Below are the code and all the weights of a small trained network. Each question names an input and a class and asks about switching units off, where a switched-off unit gives its printed mean instead of its output.

import numpy as np


def w(rows, s, z=0):
    codes = np.array(rows[::2]) - 128.0
    scale = np.full(codes.shape[1], s)
    scale[-1] = z or s
    return codes * scale


def f(y):
    return y / 2 * (1 + np.tanh(0.7978845608 * (y + 0.044715 * y**3)))


def log_softmax(a):
    a = a - a.max(-1, keepdims=True)
    return a - np.log(np.exp(a).sum(-1, keepdims=True))


def net(x, mask):
    res = np.array(x, float).reshape(1, 3) / 4 @ E
    y = f(res @ A[0][:, :-1].T + A[0][:, -1])
    res = res + np.where(mask, y, B[0][:, -1]) @ B[0][:, :-1]
    return log_softmax(res[-1] @ U[:, :-1].T + U[:, -1])


A, B = {}, {}
E = w([
[79,2,192,170],'x0',
[46,147,251,91],'x1',
[245,115,239,137],'x2',
],0.01)
A[0] = w([
[150,165,181,91,222],'N0',
[150,100,68,191,169],'N1',
[158,144,172,86,244],'N2',
[40,170,146,131,203],'N3',
[29,155,132,75,225],'N4',
[124,152,165,132,190],'N5',
[192,116,158,166,254],'N6',
[182,162,138,131,157],'N7',
[209,111,101,72,216],'N8',
[87,90,130,106,195],'N9',
[53,113,104,65,205],'N10',
[84,121,96,141,177],'N11',
[114,120,65,189,131],'N12',
[67,155,157,126,166],'N13',
[195,166,119,95,244],'N14',
[134,148,251,60,155],'N15',
[114,128,115,104,87],'N16',
[180,158,134,112,223],'N17',
[86,101,134,175,162],'N18',
[232,166,125,111,221],'N19',
[145,95,83,148,138],'N20',
[147,155,62,117,217],'N21',
[136,101,175,96,143],'N22',
[147,91,146,140,156],'N23',
[155,149,217,90,160],'N24',
[62,140,73,64,90],'N25',
],0.016,0.0054)
B[0] = w([
[47,118,142,160,198],'N0',
[109,202,200,167,215],'N1',
[49,81,92,147,196],'N2',
[212,57,191,107,216],'N3',
[246,51,180,112,239],'N4',
[104,127,122,93,166],'N5',
[96,134,165,214,218],'N6',
[114,79,130,153,178],'N7',
[93,108,196,134,205],'N8',
[183,148,144,67,185],'N9',
[254,161,126,100,221],'N10',
[219,198,115,103,190],'N11',
[112,188,109,108,200],'N12',
[174,52,183,94,188],'N13',
[73,82,72,153,213],'N14',
[71,171,148,93,251],'N15',
[178,132,83,105,133],'N16',
[44,52,93,154,190],'N17',
[152,114,198,56,183],'N18',
[95,63,163,172,234],'N19',
[137,206,167,165,181],'N20',
[89,159,86,158,218],'N21',
[91,119,174,148,177],'N22',
[129,178,113,170,167],'N23',
[49,155,121,196,217],'N24',
[178,148,111,126,212],'N25',
],0.0088,0.014)
U = w([
[190,135,169,144,69],'0',
[179,59,119,3,161],'1',
[150,56,137,192,107],'2',
[250,190,93,104,162],'3',
[180,90,105,124,2],'4',
[64,156,99,162,199],'5',
[154,140,180,160,90],'6',
],0.013,0.0047)

Each question gives the input, the list of numbers given to net, and the class t.
The units are the neurons (one row each of A and B). Each row of codes is followed by its name. A weight is (code - 128) times the scale printed after its matrix; where a second scale follows, it is the last column's (A, B and U).
mask holds one flag per neuron, in row order. A switched-off neuron (its flag False) gives its mean, the last column of its row in B, instead of its output. The means were averaged over made-up inputs and are rounded, as every weight is.
A unit's drop is (log p(t) with every unit on - log p(t) with that unit switched off) / (log p(t) with every unit on - log p(t) with every unit switched off).
The circuit of an input: a set's keep is (log p(t) with only the set's units on - log p(t) with every unit switched off) / (log p(t) with every unit on - log p(t) with every unit switched off). Starting from the 12 units with the biggest drops (on a tie, the unit counted first), units are removed one at a time, each time the one whose removal leaves the highest keep (on an exact tie, the one counted first), for as long as the keep stays at least 0.8.
units of the circuit, in order: the units of the circuit, biggest drop first
top k neurons: the k neurons with the biggest drops, biggest first
drop of u: that unit's drop, to one decimal
input [-1,6,2], class 2: units of the circuit, in order => N2
input [-6,2,0], class 5: units of the circuit, in order => N10; N14
input [-3,6,2], class 2: top 3 neurons => N4; N3; N13
input [-1,3,1], class 2: top 3 neurons => N12; N21; N1
input [-6,4,-5], class 3: top 2 neurons => N10; N25
input [-5,7,1], class 2: top 3 neurons => N24; N4; N3
input [-1,-3,6], class 2: top 2 neurons => N19; N12
input [-7,-6,4], class 2: top 4 neurons => N19; N15; N7; N24
input [-7,-6,5], class 2: top 3 neurons => N19; N15; N7
input [-2,-3,1], class 5: drop of N4 => 0.5
input [-1,-5,7], class 2: drop of N19 => 0.2
input [8,-4,6], class 6: drop of N14 => 0.3
